Below are the code and all the weights of a small trained network. Each question names an input and a class and asks about switching units off, where a switched-off unit gives its printed mean instead of its output.

import numpy as np


def w(rows, s, z=0):
    codes = np.array(rows[::2]) - 128.0
    scale = np.full(codes.shape[1], s)
    scale[-1] = z or s
    return codes * scale


def f(y):
    return y / 2 * (1 + np.tanh(0.7978845608 * (y + 0.044715 * y**3)))


def log_softmax(a):
    a = a - a.max(-1, keepdims=True)
    return a - np.log(np.exp(a).sum(-1, keepdims=True))


def net(x, mask):
    res = np.array(x, float).reshape(1, 3) / 4 @ E
    y = f(res @ A[0][:, :-1].T + A[0][:, -1])
    res = res + np.where(mask, y, B[0][:, -1]) @ B[0][:, :-1]
    return log_softmax(res[-1] @ U[:, :-1].T + U[:, -1])


A, B = {}, {}
E = w([
[210,206,205,193,163,126,72,95,63],'x0',
[57,187,126,188,181,66,103,163,171],'x1',
[126,132,34,172,107,253,195,196,24],'x2',
],0.015)
A[0] = w([
[119,94,139,86,76,100,138,59,148,204],'n1',
[180,181,141,158,165,137,130,181,77,250],'n2',
[120,148,114,181,131,92,90,131,94,100],'n3',
[140,66,160,54,112,190,118,96,144,134],'n4',
[84,84,103,48,112,133,145,158,144,187],'n5',
[45,117,112,86,197,116,100,171,146,202],'n6',
[72,99,121,72,114,96,164,107,255,252],'n7',
[115,110,160,181,161,93,149,100,177,99],'n8',
[62,94,113,144,116,166,153,172,127,121],'n9',
[203,127,137,119,157,169,132,75,78,170],'n10',
[141,134,94,145,88,143,162,165,51,151],'n11',
[118,147,204,104,89,66,107,152,210,143],'n12',
[125,135,42,112,72,131,174,181,135,205],'n13',
[188,154,153,151,121,110,139,111,78,127],'n14',
[47,146,116,104,115,130,132,113,151,142],'n15',
[146,183,94,163,103,165,164,109,117,106],'n16',
[180,156,180,108,96,175,96,117,107,219],'n17',
[200,83,153,69,116,102,135,87,121,170],'n18',
[152,99,111,135,95,121,131,93,128,129],'n19',
[87,173,118,151,150,108,37,142,217,162],'n20',
[90,203,178,119,197,93,118,112,167,120],'n21',
[175,139,120,179,76,171,144,123,84,243],'n22',
[199,176,119,114,111,131,128,93,82,123],'n23',
[54,157,127,127,108,181,136,141,101,143],'n24',
],0.012,0.0036)
B[0] = w([
[96,211,182,16,215,184,108,201,171,193],'n1',
[202,185,159,165,180,88,154,115,91,235],'n2',
[178,142,198,158,126,70,154,136,200,181],'n3',
[85,120,198,58,162,71,175,113,165,189],'n4',
[62,183,121,78,92,82,185,196,199,207],'n5',
[156,209,52,161,49,187,108,130,155,198],'n6',
[83,178,30,1,131,171,92,163,185,252],'n7',
[129,80,97,171,139,117,62,84,189,188],'n8',
[58,104,88,186,95,106,178,189,143,199],'n9',
[97,144,127,60,48,54,79,33,53,209],'n10',
[71,98,181,212,116,155,124,138,69,234],'n11',
[136,50,23,109,182,230,128,76,124,246],'n12',
[28,89,124,176,89,105,226,176,127,223],'n13',
[176,155,154,150,80,59,133,17,78,198],'n14',
[178,174,54,115,67,149,154,133,172,173],'n15',
[100,101,146,202,211,148,104,161,40,194],'n16',
[194,110,189,94,88,27,129,55,75,201],'n17',
[84,98,241,58,202,97,115,150,104,195],'n18',
[118,105,155,83,115,71,173,92,135,146],'n19',
[183,89,109,193,128,184,16,143,201,233],'n20',
[136,126,117,155,169,125,70,36,175,236],'n21',
[75,111,178,184,70,131,110,132,8,228],'n22',
[160,120,123,124,44,109,142,44,57,193],'n23',
[88,80,140,229,128,156,227,198,116,191],'n24',
],0.0068,0.019)
U = w([
[105,136,182,28,194,120,134,143,158,234],'0',
[121,112,71,96,146,174,67,117,166,105],'1',
[81,97,132,191,115,149,160,156,97,214],'2',
[155,61,145,171,141,112,106,76,172,8],'3',
[66,85,183,84,91,109,149,134,127,107],'4',
[170,244,161,185,171,93,136,178,193,177],'5',
[97,186,68,107,20,113,166,181,201,71],'6',
[202,156,134,105,72,102,98,85,40,206],'7',
],0.011,0.0015)

Each question gives the input, the list of numbers given to net, and the class t.
The units are the neurons (one row each of A and B). Each row of codes is followed by its name. A weight is (code - 128) times the scale printed after its matrix; where a second scale follows, it is the last column's (A, B and U).
mask holds one flag per neuron, in row order. A switched-off neuron (its flag False) gives its mean, the last column of its row in B, instead of its output. The means were averaged over made-up inputs and are rounded, as every weight is.
A unit's drop is (log p(t) with every unit on - log p(t) with that unit switched off) / (log p(t) with every unit on - log p(t) with every unit switched off).
The circuit of an input: a set's keep is (log p(t) with only the set's units on - log p(t) with every unit switched off) / (log p(t) with every unit on - log p(t) with every unit switched off). Starting from the 12 units with the biggest drops (on a tie, the unit counted first), units are removed one at a time, each time the one whose removal leaves the highest keep (on an exact tie, the one counted first), for as long as the keep stays at least 0.8.
circuit, biggest first: the units of the circuit, biggest drop first
top k neurons: the k neurons with the biggest drops, biggest first
drop when u is switched off: that unit's drop, to one decimal
input [-6,-6,-1], class 0: circuit, biggest first : [n1]
input [3,-2,-8], class 1: circuit, biggest first : [n12 n7]
input [-1,-1,0], class 6: top 2 neurons : [n18 n16]
input [3,8,-3], class 3: top 4 neurons : [n3 n7 n1 n21]
input [4,3,1], class 7: top 2 neurons : [n5 n1]
input [-2,-2,-7], class 0: top 3 neurons : [n1 n18 n4]
input [-7,-4,-3], class 6: top 4 neurons : [n5 n7 n15 n6]
input [-8,6,-6], class 1: top 2 neurons : [n12 n20]
input [-4,-4,2], class 6: top 2 neurons : [n5 n17]
input [-8,-4,-7], class 0: top 2 neurons : [n1 n18]
input [-7,0,-7], class 1: drop when n12 is switched off : 0.6
input [0,-6,-1], class 0: drop when n4 is switched off : 0.2
input [1,1,0], class 5: drop when n1 is switched off : -0.3
input [4,7,-4], class 3: drop when n3 is switched off : 0.1
input [8,0,-7], class 3: circuit, biggest first : [n21]
